Here is a tiny trained network, its code and every weight. The questions are about switching its units off for an input and a class, where a switched-off unit gives its printed mean instead of its output.

import numpy as np


def w(rows, s, z=0):
    codes = np.array(rows[::2]) - 128.0
    scale = np.full(codes.shape[1], s)
    scale[-1] = z or s
    return codes * scale


def norm(h):
    return h / np.sqrt((h * h).mean(-1, keepdims=True) + 1e-5)


def f(y):
    return np.maximum(y, 0)


def log_softmax(a):
    a = a - a.max(-1, keepdims=True)
    return a - np.log(np.exp(a).sum(-1, keepdims=True))


def net(x, mask):
    res = np.array(x, float).reshape(1, 3) / 4 @ E
    u = 0
    for l in range(4):
        y = f(norm(res) @ A[l][:, :-1].T + A[l][:, -1])
        res = res + np.where(mask[u : u + 10], y, B[l][:, -1]) @ B[l][:, :-1]
        u += 10
    return log_softmax(norm(res)[-1] @ U[:, :-1].T + U[:, -1])


A, B = {}, {}
E = w([
[57,112,255,133],'x0',
[125,58,155,98],'x1',
[120,76,115,250],'x2',
],0.0075)
A[0] = w([
[68,75,146,163,192],'L0N1',
[113,121,169,189,75],'L0N2',
[159,113,177,96,159],'L0N3',
[162,62,151,176,91],'L0N4',
[175,119,118,60,119],'L0N5',
[156,2,149,81,2],'L0N6',
[155,149,207,117,163],'L0N7',
[179,224,228,135,121],'L0N8',
[136,111,72,133,72],'L0N9',
[139,38,127,103,58],'L0N10',
],0.009,0.0059)
B[0] = w([
[95,108,155,166,254],'L0N1',
[126,127,90,103,172],'L0N2',
[127,85,116,148,204],'L0N3',
[184,129,145,191,187],'L0N4',
[156,97,171,157,205],'L0N5',
[180,163,250,139,159],'L0N6',
[119,87,77,123,219],'L0N7',
[101,132,138,161,209],'L0N8',
[136,116,79,128,165],'L0N9',
[158,155,180,117,155],'L0N10',
],0.011,0.0044)
A[1] = w([
[105,106,169,191,162],'L1N1',
[103,132,146,149,23],'L1N2',
[105,167,73,184,126],'L1N3',
[99,94,156,158,121],'L1N4',
[196,92,85,81,100],'L1N5',
[162,144,229,8,107],'L1N6',
[58,119,255,49,124],'L1N7',
[118,108,101,27,143],'L1N8',
[186,72,127,174,209],'L1N9',
[213,95,232,145,2],'L1N10',
],0.0091,0.0029)
B[1] = w([
[196,68,133,97,235],'L1N1',
[137,182,117,143,138],'L1N2',
[118,145,230,99,197],'L1N3',
[130,156,123,33,199],'L1N4',
[2,118,116,160,195],'L1N5',
[205,127,143,176,206],'L1N6',
[99,63,143,188,242],'L1N7',
[178,125,106,201,175],'L1N8',
[89,143,141,32,255],'L1N9',
[177,158,167,77,192],'L1N10',
],0.0079,0.0058)
A[2] = w([
[130,101,151,161,168],'L2N1',
[96,127,79,98,140],'L2N2',
[185,185,135,129,168],'L2N3',
[142,152,118,115,19],'L2N4',
[252,128,140,102,140],'L2N5',
[57,114,112,89,3],'L2N6',
[153,162,111,140,52],'L2N7',
[61,195,145,162,109],'L2N8',
[148,143,33,85,112],'L2N9',
[126,116,148,71,166],'L2N10',
],0.013,0.0023)
B[2] = w([
[173,184,68,164,247],'L2N1',
[4,72,75,38,185],'L2N2',
[175,88,167,46,178],'L2N3',
[188,127,187,223,135],'L2N4',
[116,31,132,153,253],'L2N5',
[254,154,157,58,167],'L2N6',
[133,151,197,160,149],'L2N7',
[137,164,155,39,179],'L2N8',
[56,111,169,228,223],'L2N9',
[99,159,30,32,195],'L2N10',
],0.0066,0.0052)
A[3] = w([
[121,174,172,158,243],'L3N1',
[111,78,162,174,176],'L3N2',
[131,211,157,111,119],'L3N3',
[43,164,75,138,48],'L3N4',
[74,73,171,99,5],'L3N5',
[133,254,156,158,149],'L3N6',
[39,107,113,146,98],'L3N7',
[158,69,113,186,127],'L3N8',
[88,134,34,148,110],'L3N9',
[202,137,160,201,177],'L3N10',
],0.011,0.0028)
B[3] = w([
[160,18,138,120,171],'L3N1',
[110,247,65,116,254],'L3N2',
[239,103,109,193,153],'L3N3',
[125,127,167,108,172],'L3N4',
[124,193,133,143,203],'L3N5',
[167,62,186,136,159],'L3N6',
[50,141,254,78,193],'L3N7',
[115,151,67,190,234],'L3N8',
[49,178,222,178,170],'L3N9',
[157,137,49,103,211],'L3N10',
],0.0082,0.0069)
U = w([
[4,167,160,147,173],'0',
[185,92,169,146,188],'1',
[134,160,49,192,131],'2',
[120,133,109,42,3],'3',
],0.017,0.0042)

Each question gives the input, the list of numbers given to net, and the class t.
The units are the neurons (one row each of A and B). Each row of codes is followed by its name. A weight is (code - 128) times the scale printed after its matrix; where a second scale follows, it is the last column's (A, B and U).
mask holds one flag per neuron, layer by layer. A switched-off neuron (its flag False) gives its mean, the last column of its row in B, instead of its output. The means were averaged over made-up inputs and are rounded, as every weight is.
A unit's drop is (log p(t) with every unit on - log p(t) with that unit switched off) / (log p(t) with every unit on - log p(t) with every unit switched off).
The circuit of an input: a set's keep is (log p(t) with only the set's units on - log p(t) with every unit switched off) / (log p(t) with every unit on - log p(t) with every unit switched off). Starting from the 12 units with the biggest drops (on a tie, the unit counted first), units are removed one at a time, each time the one whose removal leaves the highest keep (on an exact tie, the one counted first), for as long as the keep stays at least 0.8.
units of the circuit, in order: the units of the circuit, biggest drop first
most important unit: the unit with the biggest drop
k most important neurons: the k neurons with the biggest drops, biggest first
k most important neurons of layer l: the k neurons of layer l with the biggest drops, biggest first
drop when u is switched off: that unit's drop, to one decimal
input [-7,7,-6], class 0: units of the circuit, in order : (L1N5; L2N9)
input [-3,2,1], class 3: units of the circuit, in order : (L1N9)
input [4,-6,-7], class 2: 2 most important neurons : (L1N6; L1N7)
input [1,-7,-7], class 1: 2 most important neurons : (L1N1; L0N8)
input [-7,-8,7], class 1: 4 most important neurons of layer 2 : (L2N5; L2N7; L2N8; L2N3)
input [5,-6,-4], class 1: 4 most important neurons : (L0N8; L0N5; L2N5; L2N6)
input [2,-3,-2], class 3: 2 most important neurons of layer 2 : (L2N10; L2N6)
input [-6,-6,4], class 0: 4 most important neurons of layer 0 : (L0N6; L0N9; L0N1; L0N4)
input [-7,-8,-5], class 1: 2 most important neurons : (L1N1; L0N7)
input [1,-4,2], class 1: 2 most important neurons of layer 0 : (L0N5; L0N3)
input [-3,-3,1], class 3: 2 most important neurons of layer 1 : (L1N3; L1N1)
input [-4,3,-7], class 2: 2 most important neurons : (L1N6; L1N8)
input [0,3,5], class 2: 2 most important neurons : (L0N4; L0N1)
input [1,5,-5], class 1: units of the circuit, in order : (L1N6)
input [7,-4,8], class 2: 2 most important neurons of layer 0 : (L0N4; L0N8)
input [7,-8,6], class 1: 2 most important neurons : (L2N5; L1N7)
input [3,0,3], class 3: 4 most important neurons of layer 2 : (L2N9; L2N10; L2N5; L2N2)
input [-8,7,-8], class 0: 2 most important neurons of layer 1 : (L1N5; L1N1)
input [2,7,-7], class 1: 3 most important neurons : (L0N6; L0N5; L1N10)
input [5,-3,-6], class 2: 2 most important neurons of layer 1 : (L1N7; L1N9)
input [7,4,8], class 2: most important unit : L0N4
input [0,-8,7], class 1: 3 most important neurons : (L1N3; L1N7; L1N6)
input [3,1,-3], class 3: 2 most important neurons : (L0N7; L0N3)
input [4,5,4], class 1: 3 most important neurons : (L0N6; L0N4; L1N10)
input [0,-2,1], class 3: drop when L2N10 is switched off : 0.1
input [-7,5,-4], class 0: drop when L1N5 is switched off : 0.2
input [5,1,-7], class 2: drop when L1N6 is switched off : 0.3
input [6,-3,-8], class 2: drop when L1N6 is switched off : 0.5
